Below is a small trained network, with its code and all its weights. Each question gives an input and a target symbol and asks what happens when units are switched off, that is, made to give their printed mean instead of their output.

import numpy as np


def w(rows, s, z=0):
    codes = np.array(rows[::2]) - 128.0
    scale = np.full(codes.shape[1], s)
    scale[-1] = z or s
    return codes * scale


def f(y):
    return y / 2 * (1 + np.tanh(0.7978845608 * (y + 0.044715 * y**3)))


def softmax(a):
    e = np.exp(a - a.max(-1, keepdims=True))
    return e / e.sum(-1, keepdims=True)


def log_softmax(a):
    a = a - a.max(-1, keepdims=True)
    return a - np.log(np.exp(a).sum(-1, keepdims=True))


def net(x, mask):
    ids = ['ΣΦβγεζλξπτ'.index(c) for c in x.split()]
    T = len(ids)
    res = E[ids] + P[:T]
    u = 0
    for l in range(2):
        q, k, v = (res @ M[l].T for M in (Q, K, V))
        z = softmax(np.where(np.tri(T) > 0, q @ k.T / 3**0.5, -1e9)) @ v
        res = res + np.where(mask[u], z, O[l][:, -1]) @ O[l][:, :-1]
        u += 1
        y = f(res @ A[l][:, :-1].T + A[l][:, -1])
        res = res + np.where(mask[u : u + 8], y, B[l][:, -1]) @ B[l][:, :-1]
        u += 8
    return log_softmax(res[-1] @ U[:, :-1].T + U[:, -1])


Q, K, V, O, A, B = {}, {}, {}, {}, {}, {}
E = w([
[125,139,72],'Σ',
[160,130,119],'Φ',
[120,112,179],'β',
[138,122,143],'γ',
[50,130,80],'ε',
[4,106,93],'ζ',
[184,128,144],'λ',
[117,122,130],'ξ',
[177,138,84],'π',
[145,127,154],'τ',
],0.018)
P = w([
[138,250,152],'0',
[102,38,62],'1',
[175,131,162],'2',
[97,34,59],'3',
[178,133,158],'4',
[105,39,52],'5',
[175,130,156],'6',
[104,38,47],'7',
],0.012)
Q[0] = w([
[72,119,126],'L0H0',
[137,1,114],'L0H0',
[138,89,99],'L0H0',
],0.016)
K[0] = w([
[48,131,103],'L0H0',
[115,245,131],'L0H0',
[142,249,148],'L0H0',
],0.015)
V[0] = w([
[254,148,89],'L0H0',
[75,187,61],'L0H0',
[136,145,17],'L0H0',
],0.0097)
O[0] = w([
[255,152,54,190],'L0H0',
[131,27,131,191],'L0H0',
[195,71,146,3],'L0H0',
],0.0095,0.0022)
A[0] = w([
[146,165,139,76],'L0N0',
[145,161,28,62],'L0N1',
[77,9,1,25],'L0N2',
[210,206,231,167],'L0N3',
[63,198,149,133],'L0N4',
[53,114,169,226],'L0N5',
[131,123,55,215],'L0N6',
[178,89,137,253],'L0N7',
],0.0066,0.0071)
B[0] = w([
[147,139,176,115],'L0N0',
[125,135,163,135],'L0N1',
[210,124,254,206],'L0N2',
[155,172,182,203],'L0N3',
[187,52,170,144],'L0N4',
[75,173,92,224],'L0N5',
[103,109,48,222],'L0N6',
[96,159,109,255],'L0N7',
],0.0086,0.0069)
Q[1] = w([
[118,121,64],'L1H0',
[91,90,32],'L1H0',
[181,2,142],'L1H0',
],0.008)
K[1] = w([
[43,158,20],'L1H0',
[79,134,29],'L1H0',
[151,8,81],'L1H0',
],0.011)
V[1] = w([
[206,68,255],'L1H0',
[196,122,207],'L1H0',
[69,94,237],'L1H0',
],0.0041)
O[1] = w([
[254,100,231,2],'L1H0',
[129,187,227,62],'L1H0',
[148,155,130,96],'L1H0',
],0.0085,0.00097)
A[1] = w([
[91,142,51,38],'L1N0',
[233,135,127,64],'L1N1',
[77,245,152,216],'L1N2',
[167,212,110,68],'L1N3',
[167,234,124,84],'L1N4',
[110,126,40,73],'L1N5',
[175,200,106,255],'L1N6',
[178,214,113,31],'L1N7',
],0.011,0.0088)
B[1] = w([
[107,160,233,197],'L1N0',
[1,49,204,178],'L1N1',
[202,83,129,249],'L1N2',
[37,57,127,171],'L1N3',
[103,73,140,200],'L1N4',
[102,199,208,214],'L1N5',
[178,150,87,249],'L1N6',
[67,86,155,169],'L1N7',
],0.0083,0.011)
U = w([
[117,67,152,40],'Σ',
[183,114,19,201],'Φ',
[68,201,195,94],'β',
[139,133,105,165],'γ',
[200,183,251,77],'ε',
[121,137,185,65],'ζ',
[142,202,47,254],'λ',
[89,76,1,164],'ξ',
[150,70,50,149],'π',
[76,121,97,112],'τ',
],0.009,0.0072)

Each question gives the input, a string of symbols that net reads in full, and the target symbol t.
The units are the heads (3 rows each of Q, K, V and O) and the neurons (one row each of A and B). Each row of codes is followed by its name. A weight is (code - 128) times the scale printed after its matrix; where a second scale follows, it is the last column's (O, A, B and U).
mask holds one flag per unit, layer by layer, with each layer's heads first. A switched-off unit (its flag False) gives its mean, the last column of its rows in O or B, instead of its output. The means were averaged over made-up inputs and are rounded, as every weight is.
A unit's drop is (log p(t) with every unit on - log p(t) with that unit switched off) / (log p(t) with every unit on - log p(t) with every unit switched off).
The circuit of an input: a set's keep is (log p(t) with only the set's units on - log p(t) with every unit switched off) / (log p(t) with every unit on - log p(t) with every unit switched off). Starting from the 12 units with the biggest drops (on a tie, the unit counted first), units are removed one at a time, each time the one whose removal leaves the highest keep (on an exact tie, the one counted first), for as long as the keep stays at least 0.8.
circuit, biggest first: the units of the circuit, biggest drop first
k most important neurons: the k neurons with the biggest drops, biggest first
top k neurons in layer l: the k neurons of layer l with the biggest drops, biggest first
input λ λ τ Σ λ τ λ ε, target λ: circuit, biggest first -> L0H0, L1N1, L1N5
input β γ β ξ β τ ξ, target Φ: circuit, biggest first -> L1N5, L1N0, L1N1
input Σ Σ γ γ, target Σ: top 2 neurons in layer 0 -> L0N2, L0N5
input β ξ Σ ζ Σ, target λ: 3 most important neurons -> L1N1, L0N2, L0N5
input ε λ Σ β ξ π λ λ, target ε: 3 most important neurons -> L0N2, L1N3, L1N4
input Σ β β Φ, target Σ: circuit, biggest first -> L0H0, L0N2, L1N1
input Σ τ β τ, target Σ: top 2 neurons in layer 0 -> L0N2, L0N5
input Φ β π λ, target Φ: circuit, biggest first -> L0H0
input β β τ Σ Φ λ τ ζ, target β: 4 most important neurons -> L0N5, L0N6, L0N3, L1N0
input π γ Φ β Σ, target λ: 3 most important neurons -> L0N2, L0N6, L1N1
input β Φ β ε, target β: circuit, biggest first -> L1H0, L1N0, L1N5
input λ β π, target ξ: top 2 neurons in layer 0 -> L0N2, L0N3
input ξ ξ γ Σ ξ Σ Σ β, target ξ: 2 most important neurons -> L0N2, L1N0
input λ λ β ξ, target λ: top neuron in layer 0 -> L0N5
input ε β π β ξ λ, target ε: 2 most important neurons -> L0N2, L1N3
input β β λ β λ ζ, target β: 2 most important neurons -> L0N5, L0N3
input π ζ β ζ ξ β, target π: 2 most important neurons -> L0N2, L1N5
input β ε β τ β π, target β: circuit, biggest first -> L1H0, L1N5, L1N0
input Σ β ζ β λ ε, target Σ: 2 most important neurons -> L0N2, L1N1
input β β π ε Σ λ λ β, target β: top 2 neurons in layer 0 -> L0N3, L0N5
input Σ β β Σ β π λ Σ, target Σ: top neuron in layer 0 -> L0N2
input ε ε β λ Σ τ β ξ, target ε: circuit, biggest first -> L0N2, L0H0, L1H0
input λ β ξ β ξ ζ ε Φ, target λ: 2 most important neurons -> L0N2, L1N5
input ε λ γ ζ β γ, target ε: top 2 neurons in layer 0 -> L0N2, L0N6
input β β Σ β Σ γ, target β: top 2 neurons in layer 0 -> L0N3, L0N2
